Here is a tiny trained network, its code and every weight. The questions are about switching its units off for an input and a class, where a switched-off unit gives its printed mean instead of its output.

import numpy as np


def w(rows, s, z=0):
    codes = np.array(rows[::2]) - 128.0
    scale = np.full(codes.shape[1], s)
    scale[-1] = z or s
    return codes * scale


def f(y):
    return np.maximum(y, 0)


def log_softmax(a):
    a = a - a.max(-1, keepdims=True)
    return a - np.log(np.exp(a).sum(-1, keepdims=True))


def net(x, mask):
    res = np.array(x, float).reshape(1, 6) / 4 @ E
    y = f(res @ A[0][:, :-1].T + A[0][:, -1])
    res = res + np.where(mask, y, B[0][:, -1]) @ B[0][:, :-1]
    return log_softmax(res[-1] @ U[:, :-1].T + U[:, -1])


A, B = {}, {}
E = w([
[194,176,60,173,45,107,240,175,151,99,110,144],'x0',
[234,135,168,146,168,172,26,111,108,126,126,178],'x1',
[143,249,73,69,152,208,201,111,91,126,93,195],'x2',
[166,118,155,98,90,56,212,185,19,254,133,106],'x3',
[127,166,154,85,203,196,202,38,74,118,94,80],'x4',
[168,167,146,196,194,55,164,69,126,121,62,224],'x5',
],0.0085)
A[0] = w([
[118,154,140,85,145,183,32,105,155,72,138,149,253],'N0',
[120,153,134,139,231,158,178,53,120,107,124,148,174],'N1',
[138,135,90,166,79,87,147,141,181,118,106,122,178],'N2',
[255,177,109,112,90,80,147,180,53,167,134,211,157],'N3',
[141,103,131,165,107,12,221,129,71,198,114,79,151],'N4',
[106,151,88,152,49,100,161,167,225,72,153,146,155],'N5',
[109,114,145,72,112,137,132,136,76,169,152,104,200],'N6',
[108,116,109,115,114,164,11,138,160,151,165,127,103],'N7',
[190,189,121,91,81,232,191,107,76,126,140,90,160],'N8',
[75,100,143,89,124,51,177,136,65,202,192,50,84],'N9',
[115,128,151,98,175,127,108,103,82,169,130,131,173],'N10',
],0.0096,0.0024)
B[0] = w([
[164,107,122,145,138,118,58,123,143,110,142,77,220],'N0',
[136,150,107,123,188,117,123,77,132,101,69,136,228],'N1',
[136,138,155,116,85,95,131,110,166,113,150,157,185],'N2',
[181,133,127,188,134,169,161,113,131,253,139,195,254],'N3',
[108,136,216,65,122,101,193,131,84,115,165,164,248],'N4',
[102,100,97,130,63,94,135,146,200,84,125,175,209],'N5',
[91,120,78,139,120,165,135,148,103,147,107,110,198],'N6',
[154,113,165,145,106,140,69,164,110,126,182,94,197],'N7',
[118,123,36,97,202,175,163,182,132,115,141,129,245],'N8',
[60,129,167,99,84,97,132,142,83,113,84,87,237],'N9',
[124,137,148,152,108,133,99,110,116,135,109,72,179],'N10',
],0.014)
U = w([
[143,166,81,170,144,185,172,159,119,223,104,152,34],'0',
[108,121,83,164,56,99,146,164,254,92,141,164,242],'1',
[184,154,183,153,141,104,204,133,117,168,170,185,8],'2',
[28,133,157,91,96,122,180,174,58,171,87,87,193],'3',
[121,164,53,96,194,170,197,169,146,94,116,127,22],'4',
[165,101,142,165,154,162,69,165,119,126,183,52,128],'5',
[151,180,129,162,215,116,120,20,145,96,41,115,229],'6',
],0.0079,0.0018)

Each question gives the input, the list of numbers given to net, and the class t.
The units are the neurons (one row each of A and B). Each row of codes is followed by its name. A weight is (code - 128) times the scale printed after its matrix; where a second scale follows, it is the last column's (A, B and U).
mask holds one flag per neuron, in row order. A switched-off neuron (its flag False) gives its mean, the last column of its row in B, instead of its output. The means were averaged over made-up inputs and are rounded, as every weight is.
A unit's drop is (log p(t) with every unit on - log p(t) with that unit switched off) / (log p(t) with every unit on - log p(t) with every unit switched off).
The circuit of an input: a set's keep is (log p(t) with only the set's units on - log p(t) with every unit switched off) / (log p(t) with every unit on - log p(t) with every unit switched off). Starting from all 11 units, units are removed one at a time, each time the one whose removal leaves the highest keep (on an exact tie, the one counted first), for as long as the keep stays at least 0.8.
units of the circuit, in order: the units of the circuit, biggest drop first
k most important neurons: the k neurons with the biggest drops, biggest first
drop of u: that unit's drop, to one decimal
input [6,5,-3,2,6,-2], class 0: units of the circuit, in order : N3, N5, N8
input [7,-1,7,4,-3,3], class 2: units of the circuit, in order : N4
input [1,5,2,-1,5,-4], class 4: 2 most important neurons : N8, N3
input [5,-7,3,-7,5,-6], class 1: 2 most important neurons : N5, N4
input [-4,6,4,-6,7,-5], class 5: 2 most important neurons : N0, N7
input [-1,7,2,6,8,8], class 0: 4 most important neurons : N3, N8, N0, N9
input [-2,2,3,-8,-2,2], class 5: 2 most important neurons : N0, N7
input [0,-7,0,-3,2,1], class 1: 2 most important neurons : N8, N5
input [2,1,2,0,-4,-8], class 1: drop of N5 : 0.6
input [-4,2,-8,0,7,3], class 6: drop of N1 : 0.1
input [-1,-8,3,-4,-2,6], class 1: drop of N5 : 0.6
